Here is a tiny trained network, its code and every weight. The questions are about switching its units off for an input and a class, where a switched-off unit gives its printed mean instead of its output.

import numpy as np


def w(rows, s, z=0):
    codes = np.array(rows[::2]) - 128.0
    scale = np.full(codes.shape[1], s)
    scale[-1] = z or s
    return codes * scale


def f(y):
    return y / 2 * (1 + np.tanh(0.7978845608 * (y + 0.044715 * y**3)))


def log_softmax(a):
    a = a - a.max(-1, keepdims=True)
    return a - np.log(np.exp(a).sum(-1, keepdims=True))


def net(x, mask):
    res = np.array(x, float).reshape(1, 5) / 4 @ E
    y = f(res @ A[0][:, :-1].T + A[0][:, -1])
    res = res + np.where(mask, y, B[0][:, -1]) @ B[0][:, :-1]
    return log_softmax(res[-1] @ U[:, :-1].T + U[:, -1])


A, B = {}, {}
E = w([
[104,128,251,177,79,30,131],'x0',
[224,116,57,44,113,21,181],'x1',
[174,198,104,212,126,173,170],'x2',
[147,87,129,96,255,158,152],'x3',
[72,206,40,34,136,161,76],'x4',
],0.0088)
A[0] = w([
[86,29,141,76,77,79,142,197],'n0',
[82,134,126,241,99,143,243,190],'n1',
[44,76,204,75,110,166,63,203],'n2',
[27,147,73,64,130,120,73,238],'n3',
[107,136,186,198,131,92,39,191],'n4',
[169,173,19,153,85,185,181,199],'n5',
[83,243,132,235,88,111,125,255],'n6',
[214,100,141,194,101,59,165,197],'n7',
[125,143,254,204,120,85,110,163],'n8',
[163,185,118,228,156,146,152,166],'n9',
[133,99,108,35,222,112,102,212],'n10',
],0.0074,0.0046)
B[0] = w([
[92,63,148,164,165,38,170,217],'n0',
[119,224,195,183,147,182,143,219],'n1',
[84,59,86,203,73,96,138,216],'n2',
[105,75,71,129,77,140,93,251],'n3',
[136,173,180,233,42,193,93,204],'n4',
[68,147,85,56,166,119,170,234],'n5',
[158,224,182,167,32,209,133,251],'n6',
[194,155,216,68,179,129,199,249],'n7',
[168,144,228,188,86,102,32,242],'n8',
[59,241,188,55,254,207,153,200],'n9',
[135,20,61,143,170,142,47,254],'n10',
],0.0065,0.0083)
U = w([
[57,170,119,102,228,178,189,96],'0',
[136,58,138,74,197,62,184,145],'1',
[135,45,1,108,230,120,81,246],'2',
[123,176,86,65,39,130,113,107],'3',
[97,71,136,238,70,122,98,131],'4',
[189,188,185,171,141,136,107,7],'5',
],0.0081,0.0016)

Each question gives the input, the list of numbers given to net, and the class t.
The units are the neurons (one row each of A and B). Each row of codes is followed by its name. A weight is (code - 128) times the scale printed after its matrix; where a second scale follows, it is the last column's (A, B and U).
mask holds one flag per neuron, in row order. A switched-off neuron (its flag False) gives its mean, the last column of its row in B, instead of its output. The means were averaged over made-up inputs and are rounded, as every weight is.
A unit's drop is (log p(t) with every unit on - log p(t) with that unit switched off) / (log p(t) with every unit on - log p(t) with every unit switched off).
The circuit of an input: a set's keep is (log p(t) with only the set's units on - log p(t) with every unit switched off) / (log p(t) with every unit on - log p(t) with every unit switched off). Starting from all 11 units, units are removed one at a time, each time the one whose removal leaves the highest keep (on an exact tie, the one counted first), for as long as the keep stays at least 0.8.
units of the circuit, in order: the units of the circuit, biggest drop first
k most important neurons: the k neurons with the biggest drops, biggest first
drop of u: that unit's drop, to one decimal
input [1,4,0,-1,0], class 1: units of the circuit, in order => [n6; n4; n3]
input [8,7,-3,-2,-6], class 5: units of the circuit, in order => [n8; n7]
input [-6,-1,4,-2,-8], class 0: units of the circuit, in order => [n9; n5]
input [2,2,-2,3,-4], class 1: units of the circuit, in order => [n6; n7]
input [-6,-8,-1,-2,6], class 2: units of the circuit, in order => [n1; n3]
input [-5,1,-2,0,-6], class 1: units of the circuit, in order => [n3; n6; n4]
input [5,7,8,0,3], class 0: units of the circuit, in order => [n8; n5; n9]
input [0,1,7,5,-5], class 0: units of the circuit, in order => [n9]
input [-5,-4,-8,2,-3], class 2: units of the circuit, in order => [n6; n10]
input [-1,4,1,-1,-5], class 1: units of the circuit, in order => [n6; n7]
input [4,-5,-3,6,7], class 4: 3 most important neurons => [n2; n5; n9]
input [1,4,-7,-6,0], class 1: drop of n6 => 0.4
input [-3,0,4,-1,2], class 0: drop of n8 => 0.2
input [-4,3,3,0,-3], class 0: drop of n6 => -0.1
input [2,-7,-1,-2,-7], class 5: most important neuron => [n1]
